[[-45 -51 -40  -9 -19 -33 -55 -51  24 -38 -29 -32 -32   4]
 [-46 -49 -42   1  -6 -17 -50 -49  28 -31 -14 -16 -16  13]
 [ 10   9  11  10  12  11   7   9   9  14  11  11  10   8]]
->
[[-45 -40 -19 -55  24 -29 -32]
 [-46 -42  -6 -50  28 -14 -16]
 [ 10  11  12   7   9  11  10]]

[[-14 -27 -25  37 -18]
 [ 62 -49 -36  36 -38]]
->
[[-14 -25 -18]
 [ 62 -36 -38]]

[[-62 -20  36 -31]
 [-12 -45  57 -34]
 [-14  -9  45 -32]
 [ 22  21 -56  39]
 [-47  19 -41  18]]
->
[[-62  36]
 [-12  57]
 [-14  45]
 [ 22 -56]
 [-47 -41]]

[[ 62  19  25 -36  34 -16  23]
 [ 59   9  33 -36  36 -16  27]
 [ 29 -29  53 -28  39 -18  26]
 [ -2 -58  49 -13 -23 -33 -58]
 [ 12 -26  41 -26  24 -31  -5]]
->
[[ 62  25  34  23]
 [ 59  33  36  27]
 [ 29  53  39  26]
 [ -2  49 -23 -58]
 [ 12  41  24  -5]]

[[-53  12  -1 -29   2  25 -14 -13 -17   4 -43  44]
 [-27  12   2 -37  13  24 -25  -7 -44  21   5  17]
 [  5  29 -16  -7 -12 -10 -40  20 -35   7  18  -1]]
->
[[-53  -1   2 -14 -17 -43]
 [-27   2  13 -25 -44   5]
 [  5 -16 -12 -40 -35  18]]

[[  1  19  19 -14]
 [-13 -11  54 -42]]
->
[[  1  19]
 [-13  54]]

[[ -9 -19 -60]
 [-24 -54 -26]
 [-13 -31   2]]
->
[[ -9 -60]
 [-24 -26]
 [-13   2]]

[[-12  -2 -17  -6 -23   7 -13  -3]
 [ 26  19  32  11  55 -22  45   5]
 [-22 -19 -26  -9 -46  19 -40  -4]
 [-15  -8 -18  -6 -31  11 -23  -2]
 [-20 -12 -28 -11 -39  17 -30  -7]
 [-11 -10 -14  -6 -21  11 -19  -4]
 [-26 -20 -31  -9 -57  22 -46  -3]
 [ 24  23  27   9  51 -22  46   3]
 [ -7  -9  -5   0 -18   6 -17   2]
 [-21 -16 -28 -11 -43  19 -36  -6]
 [-21  -9 -27  -9 -43  14 -29  -4]
 [ 21   9  28   9  43 -15  29   4]]
->
[[-12 -17 -23 -13]
 [ 26  32  55  45]
 [-22 -26 -46 -40]
 [-15 -18 -31 -23]
 [-20 -28 -39 -30]
 [-11 -14 -21 -19]
 [-26 -31 -57 -46]
 [ 24  27  51  46]
 [ -7  -5 -18 -17]
 [-21 -28 -43 -36]
 [-21 -27 -43 -29]
 [ 21  28  43  29]]
---
[[ -3 -24   5  11 -19]
 [-10  -8  -8  -1  -8]
 [-30 -17 -34 -15 -72]
 [-12  -4  -1 -11 -19]
 [-16 -41  -6   7 -51]
 [ -9 -40  -2  14 -45]
 [ -3 -23   4  12 -17]
 [  8 -34  13  31 -17]]
->
[[ -3 -24   5  11 -19]
 [-30 -17 -34 -15 -72]
 [-16 -41  -6   7 -51]
 [ -3 -23   4  12 -17]]

[[-47  46 -19 -21 -27  -3 -51  10 -48   3 -17  50]
 [ -2  -4   5   0   5   7   3  -9  -1   7   1  -1]
 [ 28  -6  13  47   0 -48 -40  41 -47  48  59 -36]
 [ -5   2  -2  -2  -2   0  -1   2   1  -4  -7   5]
 [  4   3  -4  -1  -2  -4  -3   8  -1  -4   3  -2]]
->
[[-47  46 -19 -21 -27  -3 -51  10 -48   3 -17  50]
 [ 28  -6  13  47   0 -48 -40  41 -47  48  59 -36]
 [  4   3  -4  -1  -2  -4  -3   8  -1  -4   3  -2]]

[[ -2  52   9  -2   6]
 [-44  15   0  47 -22]
 [ -8  31   3  23  -2]
 [ 16  -2  26  28 -56]
 [  1 -54 -12 -25   0]
 [-23 -20   1  23  36]
 [-21 -30   0  24  -5]
 [ 30  15 -14  26   0]
 [-15   5  10  -1  32]
 [  7 -53  24  19 -15]
 [  0   8  39  -4  -2]]
->
[[ -2  52   9  -2   6]
 [ -8  31   3  23  -2]
 [  1 -54 -12 -25   0]
 [-21 -30   0  24  -5]
 [-15   5  10  -1  32]
 [  0   8  39  -4  -2]]

[[ 14 -11  -1 -10  -7 -31  39   0 -55   0  13]
 [ 12 -19  61 -12  -9 -11  15  16 -17  40   1]
 [ 35  47  12  11  25  -4   0  -9  29   7  32]
 [  3  16   9  24 -23  52  26 -23 -24 -25  -5]
 [ 29 -21  -9 -32 -13  34 -20  20  -9  24 -28]
 [-26  -2  16 -17  17  10  16 -32  47  -1   1]]
->
[[ 14 -11  -1 -10  -7 -31  39   0 -55   0  13]
 [ 35  47  12  11  25  -4   0  -9  29   7  32]
 [ 29 -21  -9 -32 -13  34 -20  20  -9  24 -28]]

[[-13  43 -15  25  48 -21 -31]
 [-28  14 -36  20  36   0  50]
 [-27   3   4  16 -40  62 -31]
 [-35 -12   7  10  13 -41 -47]
 [-33 -10   2  11  18 -38 -50]]
->
[[-13  43 -15  25  48 -21 -31]
 [-27   3   4  16 -40  62 -31]
 [-33 -10   2  11  18 -38 -50]]

[[ 20  23 -20   3  22   6]
 [ 34  39   5 -63  39 -67]
 [ 24  24 -27  11  23  17]
 [ 26  20 -14 -12  21  -8]
 [ 23  22 -23   6  21  11]
 [ 35  28  11 -69  29 -72]
 [ 11   2 -21  23   3  31]
 [ 24  23 -35  26  22  34]
 [ 22  28  -2 -33  27 -34]
 [ 15  26 -13  -6  24  -6]
 [ 14  13 -17   8  13  13]]
->
[[ 20  23 -20   3  22   6]
 [ 24  24 -27  11  23  17]
 [ 23  22 -23   6  21  11]
 [ 11   2 -21  23   3  31]
 [ 22  28  -2 -33  27 -34]
 [ 14  13 -17   8  13  13]]
